Here is a tiny trained network, its code and every weight. The questions are about switching its units off for an input and a class, where a switched-off unit gives its printed mean instead of its output.

import numpy as np


def w(rows, s, z=0):
    codes = np.array(rows[::2]) - 128.0
    scale = np.full(codes.shape[1], s)
    scale[-1] = z or s
    return codes * scale


def f(y):
    return y / 2 * (1 + np.tanh(0.7978845608 * (y + 0.044715 * y**3)))


def log_softmax(a):
    a = a - a.max(-1, keepdims=True)
    return a - np.log(np.exp(a).sum(-1, keepdims=True))


def net(x, mask):
    res = np.array(x, float).reshape(1, 7) / 4 @ E
    y = f(res @ A[0][:, :-1].T + A[0][:, -1])
    res = res + np.where(mask, y, B[0][:, -1]) @ B[0][:, :-1]
    return log_softmax(res[-1] @ U[:, :-1].T + U[:, -1])


A, B = {}, {}
E = w([
[255,168,132,203,190,90,95,147],'x0',
[169,171,167,46,81,128,138,105],'x1',
[115,179,48,240,23,141,52,183],'x2',
[91,128,125,167,142,43,118,229],'x3',
[29,180,231,144,195,148,10,93],'x4',
[53,86,108,136,202,231,168,91],'x5',
[182,51,224,196,66,119,138,99],'x6',
],0.0055)
A[0] = w([
[235,142,227,111,61,88,100,91,237],'n0',
[95,122,131,23,188,249,169,78,213],'n1',
[128,192,179,20,108,51,137,178,255],'n2',
[194,115,80,82,103,115,172,161,188],'n3',
[165,96,49,49,115,86,180,147,184],'n4',
[143,35,202,154,229,124,205,148,239],'n5',
[172,201,122,170,241,128,102,167,125],'n6',
[229,111,87,108,17,155,183,131,190],'n7',
],0.014,0.0023)
B[0] = w([
[162,5,178,110,137,124,127,146,204],'n0',
[126,115,90,89,179,253,150,146,255],'n1',
[105,90,104,141,156,228,115,121,194],'n2',
[72,131,124,114,92,97,116,53,187],'n3',
[139,126,37,77,154,84,119,73,205],'n4',
[112,45,132,82,52,108,129,126,215],'n5',
[197,153,96,195,179,73,83,126,194],'n6',
[114,211,120,184,80,82,140,194,208],'n7',
],0.019,0.014)
U = w([
[135,165,195,85,150,115,191,70,21],'0',
[95,74,161,151,38,102,107,196,255],'1',
[123,245,85,199,153,159,105,164,98],'2',
[155,144,180,86,128,162,222,155,23],'3',
[85,58,111,25,151,246,152,72,185],'4',
[187,76,170,104,214,156,107,88,58],'5',
[151,154,95,124,103,1,123,57,148],'6',
],0.0072,0.0027)

Each question gives the input, the list of numbers given to net, and the class t.
The units are the neurons (one row each of A and B). Each row of codes is followed by its name. A weight is (code - 128) times the scale printed after its matrix; where a second scale follows, it is the last column's (A, B and U).
mask holds one flag per neuron, in row order. A switched-off neuron (its flag False) gives its mean, the last column of its row in B, instead of its output. The means were averaged over made-up inputs and are rounded, as every weight is.
A unit's drop is (log p(t) with every unit on - log p(t) with that unit switched off) / (log p(t) with every unit on - log p(t) with every unit switched off).
The circuit of an input: a set's keep is (log p(t) with only the set's units on - log p(t) with every unit switched off) / (log p(t) with every unit on - log p(t) with every unit switched off). Starting from all 8 units, units are removed one at a time, each time the one whose removal leaves the highest keep (on an exact tie, the one counted first), for as long as the keep stays at least 0.8.
circuit, biggest first: the units of the circuit, biggest drop first
most important unit: the unit with the biggest drop
top k neurons: the k neurons with the biggest drops, biggest first
drop of u: that unit's drop, to one decimal
input [-8,2,4,-8,-7,0,6], class 6: top 3 neurons => n7, n4, n3
input [3,7,1,-1,-8,8,1], class 6: circuit, biggest first => n7, n4
input [5,-7,0,-4,-3,5,-8], class 5: circuit, biggest first => n6
input [3,-5,0,6,4,-1,7], class 1: circuit, biggest first => n1, n4
input [-6,3,8,3,-5,-3,0], class 6: top 3 neurons => n1, n3, n4
input [-6,-5,-2,-6,0,-6,3], class 1: circuit, biggest first => n1, n4
input [8,6,8,-4,8,2,-1], class 5: top 2 neurons => n7, n0
input [6,-4,1,1,-2,5,4], class 1: top 2 neurons => n4, n5
input [1,-7,-8,8,3,-7,4], class 1: top 2 neurons => n1, n5
input [-6,-6,3,8,-6,-7,-1], class 6: top 2 neurons => n1, n4
input [7,-5,6,8,3,-2,4], class 6: top 2 neurons => n1, n2
input [7,-6,2,2,6,8,0], class 6: top 2 neurons => n1, n6
input [-4,0,7,0,-3,2,2], class 2: top 2 neurons => n5, n0
input [4,-3,-8,-1,7,-5,-7], class 5: most important unit => n6
input [-5,-2,7,-8,-4,-4,-2], class 6: top 4 neurons => n1, n2, n3, n4
input [5,-7,-5,-1,8,-6,-1], class 5: drop of n2 => 0.0
input [-7,-1,3,3,1,-2,6], class 1: drop of n1 => 1.1
input [1,5,1,7,7,2,-7], class 2: drop of n6 => 0.2
